Below is a small trained network, with its code and all its weights. Each question gives an input and a class and asks what happens when units are switched off, that is, made to give their printed mean instead of their output.

import numpy as np


def w(rows, s, z=0):
    codes = np.array(rows[::2]) - 128.0
    scale = np.full(codes.shape[1], s)
    scale[-1] = z or s
    return codes * scale


def f(y):
    return np.maximum(y, 0)


def log_softmax(a):
    a = a - a.max(-1, keepdims=True)
    return a - np.log(np.exp(a).sum(-1, keepdims=True))


def net(x, mask):
    res = np.array(x, float).reshape(1, 4) / 4 @ E
    y = f(res @ A[0][:, :-1].T + A[0][:, -1])
    res = res + np.where(mask, y, B[0][:, -1]) @ B[0][:, :-1]
    return log_softmax(res[-1] @ U[:, :-1].T + U[:, -1])


A, B = {}, {}
E = w([
[164,36,145],'x0',
[188,190,131],'x1',
[187,96,139],'x2',
[165,120,255],'x3',
],0.012)
A[0] = w([
[7,100,132,62],'n1',
[118,163,90,161],'n2',
[133,93,169,126],'n3',
[182,170,232,114],'n4',
[59,103,122,78],'n5',
[156,56,75,166],'n6',
[157,131,81,68],'n7',
[27,27,37,172],'n8',
[126,4,95,199],'n9',
[128,241,194,109],'n10',
[52,164,103,147],'n11',
[177,130,130,138],'n12',
[75,233,120,176],'n13',
[128,188,162,210],'n14',
[88,168,134,254],'n15',
[137,176,59,170],'n16',
[139,160,161,111],'n17',
[140,99,189,163],'n18',
[189,82,47,126],'n19',
[165,148,188,111],'n20',
[137,192,115,133],'n21',
[178,183,233,114],'n22',
],0.012,0.0064)
B[0] = w([
[18,146,91,179],'n1',
[194,144,167,183],'n2',
[91,150,161,170],'n3',
[77,71,101,236],'n4',
[38,110,108,158],'n5',
[144,209,158,183],'n6',
[120,181,254,145],'n7',
[85,177,139,245],'n8',
[103,197,196,215],'n9',
[225,75,110,219],'n10',
[157,160,24,204],'n11',
[6,161,142,162],'n12',
[191,113,76,237],'n13',
[145,73,4,207],'n14',
[181,124,18,214],'n15',
[154,146,163,206],'n16',
[121,91,120,161],'n17',
[97,17,157,197],'n18',
[116,244,198,179],'n19',
[62,48,86,190],'n20',
[170,103,98,179],'n21',
[86,11,87,237],'n22',
],0.0068,0.012)
U = w([
[56,178,91,65],'0',
[146,225,187,77],'1',
[117,75,130,80],'2',
[206,151,128,150],'3',
[105,133,249,92],'4',
[129,77,125,202],'5',
[114,179,142,254],'6',
[201,131,96,65],'7',
],0.014,0.0072)

Each question gives the input, the list of numbers given to net, and the class t.
The units are the neurons (one row each of A and B). Each row of codes is followed by its name. A weight is (code - 128) times the scale printed after its matrix; where a second scale follows, it is the last column's (A, B and U).
mask holds one flag per neuron, in row order. A switched-off neuron (its flag False) gives its mean, the last column of its row in B, instead of its output. The means were averaged over made-up inputs and are rounded, as every weight is.
A unit's drop is (log p(t) with every unit on - log p(t) with that unit switched off) / (log p(t) with every unit on - log p(t) with every unit switched off).
The circuit of an input: a set's keep is (log p(t) with only the set's units on - log p(t) with every unit switched off) / (log p(t) with every unit on - log p(t) with every unit switched off). Starting from the 12 units with the biggest drops (on a tie, the unit counted first), units are removed one at a time, each time the one whose removal leaves the highest keep (on an exact tie, the one counted first), for as long as the keep stays at least 0.8.
units of the circuit, in order: the units of the circuit, biggest drop first
unit that matters most: the unit with the biggest drop
k most important neurons: the k neurons with the biggest drops, biggest first
drop when u is switched off: that unit's drop, to one decimal
input [-2,2,0,-4], class 7: unit that matters most	n9
input [6,4,-8,0], class 6: units of the circuit, in order	(n22 n10)
input [5,1,-8,-3], class 6: units of the circuit, in order	(n22 n14)
input [7,-2,-8,0], class 6: units of the circuit, in order	(n22 n9)
input [-4,5,-2,3], class 7: units of the circuit, in order	(n10 n14)
input [3,-8,1,7], class 4: units of the circuit, in order	(n9 n14)
input [1,-7,-7,5], class 0: units of the circuit, in order	(n1 n10)
input [-5,7,2,3], class 5: 3 most important neurons	(n22 n4 n20)
input [-1,-7,5,-6], class 0: 2 most important neurons	(n1 n5)
input [6,-8,0,-6], class 0: 2 most important neurons	(n1 n5)
input [-8,1,2,5], class 5: 2 most important neurons	(n22 n4)
input [8,-6,-2,8], class 4: drop when n9 is switched off	0.2
input [-3,-7,4,-1], class 0: drop when n1 is switched off	0.1
input [-2,5,6,-6], class 1: drop when n19 is switched off	0.2
input [1,5,-8,-6], class 7: most important neuron	(n13)
